Below are the code and all the weights of a small trained network. Each question names an input and a class and asks about switching units off, where a switched-off unit gives its printed mean instead of its output.

import numpy as np


def w(rows, s, z=0):
    codes = np.array(rows[::2]) - 128.0
    scale = np.full(codes.shape[1], s)
    scale[-1] = z or s
    return codes * scale


def f(y):
    return y / 2 * (1 + np.tanh(0.7978845608 * (y + 0.044715 * y**3)))


def log_softmax(a):
    a = a - a.max(-1, keepdims=True)
    return a - np.log(np.exp(a).sum(-1, keepdims=True))


def net(x, mask):
    res = np.array(x, float).reshape(1, 8) / 4 @ E
    y = f(res @ A[0][:, :-1].T + A[0][:, -1])
    res = res + np.where(mask, y, B[0][:, -1]) @ B[0][:, :-1]
    return log_softmax(res[-1] @ U[:, :-1].T + U[:, -1])


A, B = {}, {}
E = w([
[135,117,127,123,133,127,123,127,120,122,132,125],'x0',
[125,128,126,132,132,137,128,129,135,126,123,137],'x1',
[122,129,127,137,129,129,137,117,128,136,122,126],'x2',
[127,133,121,124,130,135,132,134,133,116,127,132],'x3',
[119,108,41,121,169,134,105,85,192,177,254,142],'x4',
[164,123,105,222,130,45,189,153,102,102,152,226],'x5',
[127,123,122,127,131,140,131,124,124,120,125,135],'x6',
[254,214,97,165,104,199,124,176,81,193,121,102],'x7',
],0.0096)
A[0] = w([
[126,114,35,121,144,146,119,88,180,192,243,147,139],'n1',
[178,128,105,216,129,29,166,151,102,87,157,230,163],'n2',
[3,72,101,92,152,74,117,73,195,106,203,152,177],'n3',
[79,88,147,129,133,56,143,112,142,71,142,170,151],'n4',
[110,132,141,86,123,178,117,114,142,142,120,81,254],'n5',
[143,137,178,132,116,126,137,133,90,96,47,129,224],'n6',
[20,88,194,95,129,58,127,114,139,59,99,136,215],'n7',
],0.017,0.0087)
B[0] = w([
[160,140,72,152,209,132,96,96,153,163,151,98,229],'n1',
[157,116,65,182,102,96,174,120,121,115,149,172,243],'n2',
[142,100,172,55,126,77,160,186,154,95,148,141,252],'n3',
[36,119,106,137,146,101,76,171,89,122,114,129,205],'n4',
[103,139,188,86,146,158,91,143,133,146,99,95,191],'n5',
[121,159,162,150,63,151,158,172,85,125,91,132,198],'n6',
[115,97,120,144,120,173,118,3,154,116,109,154,236],'n7',
],0.027,0.028)
U = w([
[88,115,196,68,68,218,97,33,134,130,86,151,253],'0',
[134,227,193,112,74,184,125,254,54,167,105,53,151],'1',
[59,100,84,176,53,113,162,75,76,69,117,199,160],'2',
[248,195,111,161,35,117,234,240,70,124,145,159,23],'3',
[159,101,196,9,179,94,124,158,198,102,180,77,204],'4',
[165,208,89,108,209,198,46,96,137,217,146,45,69],'5',
[138,80,52,96,166,26,152,174,151,102,207,193,101],'6',
[234,149,29,198,158,136,151,37,139,193,198,146,55],'7',
],0.0052,0.0017)

Each question gives the input, the list of numbers given to net, and the class t.
The units are the neurons (one row each of A and B). Each row of codes is followed by its name. A weight is (code - 128) times the scale printed after its matrix; where a second scale follows, it is the last column's (A, B and U).
mask holds one flag per neuron, in row order. A switched-off neuron (its flag False) gives its mean, the last column of its row in B, instead of its output. The means were averaged over made-up inputs and are rounded, as every weight is.
A unit's drop is (log p(t) with every unit on - log p(t) with that unit switched off) / (log p(t) with every unit on - log p(t) with every unit switched off).
The circuit of an input: a set's keep is (log p(t) with only the set's units on - log p(t) with every unit switched off) / (log p(t) with every unit on - log p(t) with every unit switched off). Starting from all 7 units, units are removed one at a time, each time the one whose removal leaves the highest keep (on an exact tie, the one counted first), for as long as the keep stays at least 0.8.
circuit, biggest first: the units of the circuit, biggest drop first
most important unit: the unit with the biggest drop
top k neurons: the k neurons with the biggest drops, biggest first
drop of u: that unit's drop, to one decimal
input [-5,-7,3,1,8,1,1,4], class 7: most important unit => n5
input [1,3,5,0,0,-1,3,-7], class 0: top 2 neurons => (n7; n2)
input [0,-4,2,-4,-2,0,-5,6], class 1: circuit, biggest first => (n2; n7)
input [-6,-2,0,7,1,-1,-5,5], class 5: circuit, biggest first => (n3; n2)
input [-5,-8,3,1,-5,0,-3,3], class 1: top 2 neurons => (n2; n7)
input [7,-8,-4,4,-3,-3,6,6], class 1: circuit, biggest first => (n7; n2)
input [3,4,-5,6,4,1,-4,7], class 7: top 3 neurons => (n5; n4; n3)
input [6,5,-8,-2,7,-1,5,1], class 5: circuit, biggest first => (n1; n2)
input [8,-3,-7,-5,0,-4,0,-1], class 0: top 2 neurons => (n1; n3)
input [4,7,2,-6,7,-3,-5,0], class 4: top 3 neurons => (n3; n7; n2)
input [-7,4,-2,-4,-3,1,6,8], class 3: top 3 neurons => (n7; n4; n5)
input [6,2,-7,1,0,8,-4,-3], class 2: top 2 neurons => (n1; n7)
input [6,-2,-3,-2,4,-4,-4,1], class 5: top 2 neurons => (n1; n3)
input [2,-6,-6,-2,5,-5,8,-8], class 4: most important unit => n3
input [8,6,7,3,-1,1,-1,7], class 3: top 2 neurons => (n7; n1)
input [4,-3,4,4,-3,-3,-7,3], class 1: top 2 neurons => (n7; n2)
input [1,3,-8,7,1,3,7,5], class 7: top 3 neurons => (n3; n6; n4)
input [4,-6,8,4,4,-3,5,-6], class 4: drop of n3 => 1.5
input [4,4,7,3,5,-6,6,-7], class 4: drop of n3 => 2.9
input [0,2,5,-8,-6,-1,3,-2], class 0: most important unit => n2
input [7,-2,7,6,2,-2,-1,4], class 5: drop of n2 => 0.4
